Below is a small trained network, with its code and all its weights. Each question gives an input and a target symbol and asks what happens when units are switched off, that is, made to give their printed mean instead of their output.

import numpy as np


def w(rows, s, z=0):
    codes = np.array(rows[::2]) - 128.0
    scale = np.full(codes.shape[1], s)
    scale[-1] = z or s
    return codes * scale


def f(y):
    return y / 2 * (1 + np.tanh(0.7978845608 * (y + 0.044715 * y**3)))


def softmax(a):
    e = np.exp(a - a.max(-1, keepdims=True))
    return e / e.sum(-1, keepdims=True)


def log_softmax(a):
    a = a - a.max(-1, keepdims=True)
    return a - np.log(np.exp(a).sum(-1, keepdims=True))


def net(x, mask):
    ids = ['ΛΣεζμφ'.index(c) for c in x.split()]
    T = len(ids)
    res = E[ids] + P[:T]
    q, k, v = (res @ M[0].T for M in (Q, K, V))
    z = softmax(np.where(np.tri(T) > 0, q @ k.T / 4**0.5, -1e9)) @ v
    res = res + np.where(mask[0], z, O[0][:, -1]) @ O[0][:, :-1]
    y = f(res @ A[0][:, :-1].T + A[0][:, -1])
    res = res + np.where(mask[1:9], y, B[0][:, -1]) @ B[0][:, :-1]
    return log_softmax(res[-1] @ U[:, :-1].T + U[:, -1])


Q, K, V, O, A, B = {}, {}, {}, {}, {}, {}
E = w([
[107,108,138,137,102,67],'Λ',
[181,179,138,104,119,42],'Σ',
[136,172,109,36,243,138],'ε',
[123,60,107,101,163,197],'ζ',
[171,160,250,98,184,176],'μ',
[130,131,135,66,64,138],'φ',
],0.018)
P = w([
[2,147,93,149,155,153],'0',
[139,75,141,55,119,63],'1',
[172,97,133,106,118,85],'2',
[205,123,99,143,123,130],'3',
[205,110,118,142,126,99],'4',
[216,126,131,167,133,98],'5',
],0.0078)
Q[0] = w([
[253,139,76,162,103,79],'h1',
[93,147,114,138,101,120],'h1',
[30,195,121,161,185,176],'h1',
[106,157,117,93,79,160],'h1',
],0.013)
K[0] = w([
[252,124,154,62,127,163],'h1',
[114,141,143,93,179,119],'h1',
[39,170,22,101,142,95],'h1',
[108,103,159,103,172,74],'h1',
],0.014)
V[0] = w([
[60,167,177,84,2,179],'h1',
[205,227,172,132,164,109],'h1',
[122,119,155,145,143,239],'h1',
[196,105,54,24,43,195],'h1',
],0.0096)
O[0] = w([
[59,104,44,50,89,242,163],'h1',
[83,230,202,106,204,144,252],'h1',
[223,152,82,19,174,189,109],'h1',
[162,223,136,91,1,145,165],'h1',
],0.0074,0.0039)
A[0] = w([
[221,157,152,95,185,175,64],'n1',
[198,98,166,230,146,155,170],'n2',
[233,73,131,65,174,136,106],'n3',
[111,151,87,75,251,160,82],'n4',
[32,131,120,64,127,77,92],'n5',
[165,58,86,168,40,83,69],'n6',
[152,188,179,111,187,139,251],'n7',
[38,228,105,207,176,221,36],'n8',
],0.011,0.003)
B[0] = w([
[60,106,214,140,49,85,220],'n1',
[117,145,75,66,253,38,144],'n2',
[243,142,113,175,129,96,199],'n3',
[121,123,246,3,165,51,218],'n4',
[157,218,131,186,72,82,161],'n5',
[12,173,90,133,254,176,167],'n6',
[132,62,30,210,119,201,247],'n7',
[172,210,21,116,78,55,140],'n8',
],0.0091,0.016)
U = w([
[31,127,136,157,148,122,185],'Λ',
[100,160,127,92,2,163,218],'Σ',
[189,190,99,190,26,28,54],'ε',
[143,180,130,48,109,25,71],'ζ',
[177,73,66,88,181,171,240],'μ',
[91,68,185,128,108,146,2],'φ',
],0.0056,0.0046)

Each question gives the input, a string of symbols that net reads in full, and the target symbol t.
The units are the heads (4 rows each of Q, K, V and O) and the neurons (one row each of A and B). Each row of codes is followed by its name. A weight is (code - 128) times the scale printed after its matrix; where a second scale follows, it is the last column's (O, A, B and U).
mask holds one flag per unit, heads first, then neurons. A switched-off unit (its flag False) gives its mean, the last column of its rows in O or B, instead of its output. The means were averaged over made-up inputs and are rounded, as every weight is.
A unit's drop is (log p(t) with every unit on - log p(t) with that unit switched off) / (log p(t) with every unit on - log p(t) with every unit switched off).
The circuit of an input: a set's keep is (log p(t) with only the set's units on - log p(t) with every unit switched off) / (log p(t) with every unit on - log p(t) with every unit switched off). Starting from all 9 units, units are removed one at a time, each time the one whose removal leaves the highest keep (on an exact tie, the one counted first), for as long as the keep stays at least 0.8.
circuit, biggest first: the units of the circuit, biggest drop first
top k neurons: the k neurons with the biggest drops, biggest first
drop of u: that unit's drop, to one decimal
input ε Λ μ ε ζ, target ζ: top neuron	n4
input μ φ Σ φ ε Λ, target Σ: top 4 neurons	n3, n4, n2, n6
input Λ ζ μ, target μ: top 3 neurons	n2, n5, n4
input ε Λ ζ ζ μ ε, target ε: circuit, biggest first	h1, n3
input Λ φ ε Λ φ Λ, target Σ: top 2 neurons	n4, n2
input ε Λ Λ ζ Λ, target μ: top 4 neurons	n1, n6, n4, n5
input μ Λ Λ, target ζ: top 2 neurons	n4, n7
input μ ζ ζ, target ζ: drop of n1	0.1
input Λ Λ μ, target μ: drop of n2	0.3
input μ μ ε, target ζ: drop of n3	0.1
input ζ Λ Λ, target Λ: drop of n6	0.7
